Below is a small trained network, with its code and all its weights. Each question gives an input and a class and asks what happens when units are switched off, that is, made to give their printed mean instead of their output.

import numpy as np


def w(rows, s, z=0):
    codes = np.array(rows[::2]) - 128.0
    scale = np.full(codes.shape[1], s)
    scale[-1] = z or s
    return codes * scale


def norm(h):
    return h / np.sqrt((h * h).mean(-1, keepdims=True) + 1e-5)


def f(y):
    return y / 2 * (1 + np.tanh(0.7978845608 * (y + 0.044715 * y**3)))


def log_softmax(a):
    a = a - a.max(-1, keepdims=True)
    return a - np.log(np.exp(a).sum(-1, keepdims=True))


def net(x, mask):
    res = np.array(x, float).reshape(1, 7) / 4 @ E
    u = 0
    for l in range(4):
        y = f(norm(res) @ A[l][:, :-1].T + A[l][:, -1])
        res = res + np.where(mask[u : u + 8], y, B[l][:, -1]) @ B[l][:, :-1]
        u += 8
    return log_softmax(norm(res)[-1] @ U[:, :-1].T + U[:, -1])


A, B = {}, {}
E = w([
[111,122,139,251],'x0',
[102,100,122,128],'x1',
[146,145,127,123],'x2',
[148,84,236,117],'x3',
[1,207,197,122],'x4',
[76,77,114,135],'x5',
[154,148,129,126],'x6',
],0.0072)
A[0] = w([
[138,125,148,200,2],'0.n0',
[155,154,155,218,93],'0.n1',
[150,77,238,129,74],'0.n2',
[54,176,117,118,216],'0.n3',
[66,108,148,134,173],'0.n4',
[113,62,115,133,157],'0.n5',
[124,119,150,245,62],'0.n6',
[196,61,58,122,54],'0.n7',
],0.012,0.0035)
B[0] = w([
[102,131,118,92,141],'0.n0',
[110,63,148,116,188],'0.n1',
[124,190,6,178,214],'0.n2',
[155,133,150,163,243],'0.n3',
[185,163,161,120,195],'0.n4',
[167,160,141,129,173],'0.n5',
[112,82,159,54,211],'0.n6',
[175,108,145,171,255],'0.n7',
],0.015,0.0047)
A[1] = w([
[160,95,176,110,132],'1.n0',
[231,203,134,213,180],'1.n1',
[254,165,218,146,250],'1.n2',
[187,106,106,170,77],'1.n3',
[204,206,103,53,131],'1.n4',
[179,70,219,130,178],'1.n5',
[38,57,176,238,28],'1.n6',
[92,90,130,105,41],'1.n7',
],0.0083,0.0017)
B[1] = w([
[110,104,69,132,149],'1.n0',
[42,52,103,174,255],'1.n1',
[68,49,136,190,253],'1.n2',
[100,154,148,2,173],'1.n3',
[88,93,128,99,182],'1.n4',
[64,125,74,147,185],'1.n5',
[137,164,82,62,149],'1.n6',
[102,144,125,146,119],'1.n7',
],0.0092,0.0073)
A[2] = w([
[123,128,89,109,141],'2.n0',
[114,133,197,94,57],'2.n1',
[157,180,53,136,114],'2.n2',
[143,96,192,6,153],'2.n3',
[164,180,184,170,113],'2.n4',
[85,52,174,74,70],'2.n5',
[99,177,180,124,251],'2.n6',
[109,72,192,111,112],'2.n7',
],0.012,0.0027)
B[2] = w([
[160,175,124,209,160],'2.n0',
[127,75,136,116,129],'2.n1',
[105,177,133,187,138],'2.n2',
[104,93,42,37,175],'2.n3',
[183,99,140,212,121],'2.n4',
[58,210,86,116,255],'2.n5',
[215,1,106,176,176],'2.n6',
[56,67,74,123,213],'2.n7',
],0.007,0.0047)
A[3] = w([
[112,87,42,213,154],'3.n0',
[211,167,154,121,43],'3.n1',
[114,119,128,103,7],'3.n2',
[185,109,63,133,172],'3.n3',
[125,33,137,122,4],'3.n4',
[77,149,254,140,154],'3.n5',
[102,81,59,173,214],'3.n6',
[77,35,208,149,86],'3.n7',
],0.0098,0.0018)
B[3] = w([
[122,171,157,140,251],'3.n0',
[48,106,86,176,117],'3.n1',
[43,105,143,99,124],'3.n2',
[80,164,253,138,153],'3.n3',
[95,103,119,107,171],'3.n4',
[196,50,102,133,138],'3.n5',
[132,225,140,126,243],'3.n6',
[186,148,31,59,196],'3.n7',
],0.0083,0.011)
U = w([
[161,210,136,167,160],'0',
[118,98,108,3,172],'1',
[104,129,81,150,140],'2',
[97,124,95,147,143],'3',
[200,12,144,168,128],'4',
[94,132,86,136,102],'5',
[101,133,106,129,130],'6',
[166,116,232,47,3],'7',
],0.014,0.007)

Each question gives the input, the list of numbers given to net, and the class t.
The units are the neurons (one row each of A and B). Each row of codes is followed by its name. A weight is (code - 128) times the scale printed after its matrix; where a second scale follows, it is the last column's (A, B and U).
mask holds one flag per neuron, layer by layer. A switched-off neuron (its flag False) gives its mean, the last column of its row in B, instead of its output. The means were averaged over made-up inputs and are rounded, as every weight is.
A unit's drop is (log p(t) with every unit on - log p(t) with that unit switched off) / (log p(t) with every unit on - log p(t) with every unit switched off).
The circuit of an input: a set's keep is (log p(t) with only the set's units on - log p(t) with every unit switched off) / (log p(t) with every unit on - log p(t) with every unit switched off). Starting from the 12 units with the biggest drops (on a tie, the unit counted first), units are removed one at a time, each time the one whose removal leaves the highest keep (on an exact tie, the one counted first), for as long as the keep stays at least 0.8.
units of the circuit, in order: the units of the circuit, biggest drop first
unit that matters most: the unit with the biggest drop
k most important neurons: the k neurons with the biggest drops, biggest first
k most important neurons of layer l: the k neurons of layer l with the biggest drops, biggest first
input [2,-1,0,-6,1,0,5], class 0: unit that matters most	0.n4
input [5,-1,7,-7,-1,5,7], class 0: 4 most important neurons	[1.n4; 0.n4; 2.n0; 1.n1]
input [5,2,-4,-1,5,-4,-3], class 1: units of the circuit, in order	[0.n6; 0.n2; 3.n7]
input [0,-1,6,4,-6,-2,-5], class 2: 2 most important neurons of layer 0	[0.n3; 0.n4]
input [8,-1,-8,7,4,-3,3], class 1: 3 most important neurons of layer 0	[0.n1; 0.n6; 0.n7]
input [6,-2,-6,-1,4,5,-4], class 1: units of the circuit, in order	[0.n6; 0.n2; 3.n7]
input [2,-4,-4,-8,4,4,-1], class 0: 2 most important neurons	[0.n7; 1.n2]
input [8,-7,6,-4,-7,0,2], class 1: 2 most important neurons of layer 0	[0.n2; 0.n6]
input [-5,6,2,-7,-2,1,-5], class 0: 3 most important neurons	[0.n6; 0.n4; 1.n2]
input [3,-3,5,-1,8,-7,-6], class 4: 2 most important neurons	[3.n5; 0.n2]
input [-6,4,8,7,-7,-4,3], class 2: 3 most important neurons	[1.n1; 1.n2; 0.n6]
input [-2,-3,-7,-7,-5,-4,4], class 0: 3 most important neurons of layer 0	[0.n6; 0.n3; 0.n4]
input [4,-5,8,8,6,7,4], class 0: 2 most important neurons	[0.n2; 0.n7]
input [7,-4,-5,-1,6,5,2], class 1: unit that matters most	0.n6
input [-1,-2,1,-1,4,4,-2], class 4: 2 most important neurons	[0.n4; 0.n3]
input [-2,-2,-1,-7,-8,6,-7], class 4: 4 most important neurons of layer 0	[0.n7; 0.n2; 0.n5; 0.n0]
input [7,4,-7,-7,-8,-3,6], class 4: units of the circuit, in order	[0.n7; 0.n2]
input [1,-3,6,-5,-7,-6,-1], class 4: 3 most important neurons of layer 0	[0.n7; 0.n2; 0.n0]
input [-5,-3,-4,6,5,3,-2], class 0: 4 most important neurons of layer 0	[0.n2; 0.n6; 0.n7; 0.n1]
input [-6,3,-3,-1,7,-1,-1], class 4: 3 most important neurons of layer 1	[1.n3; 1.n1; 1.n6]
input [-8,-1,-8,-8,-2,6,6], class 0: 2 most important neurons	[0.n6; 2.n0]
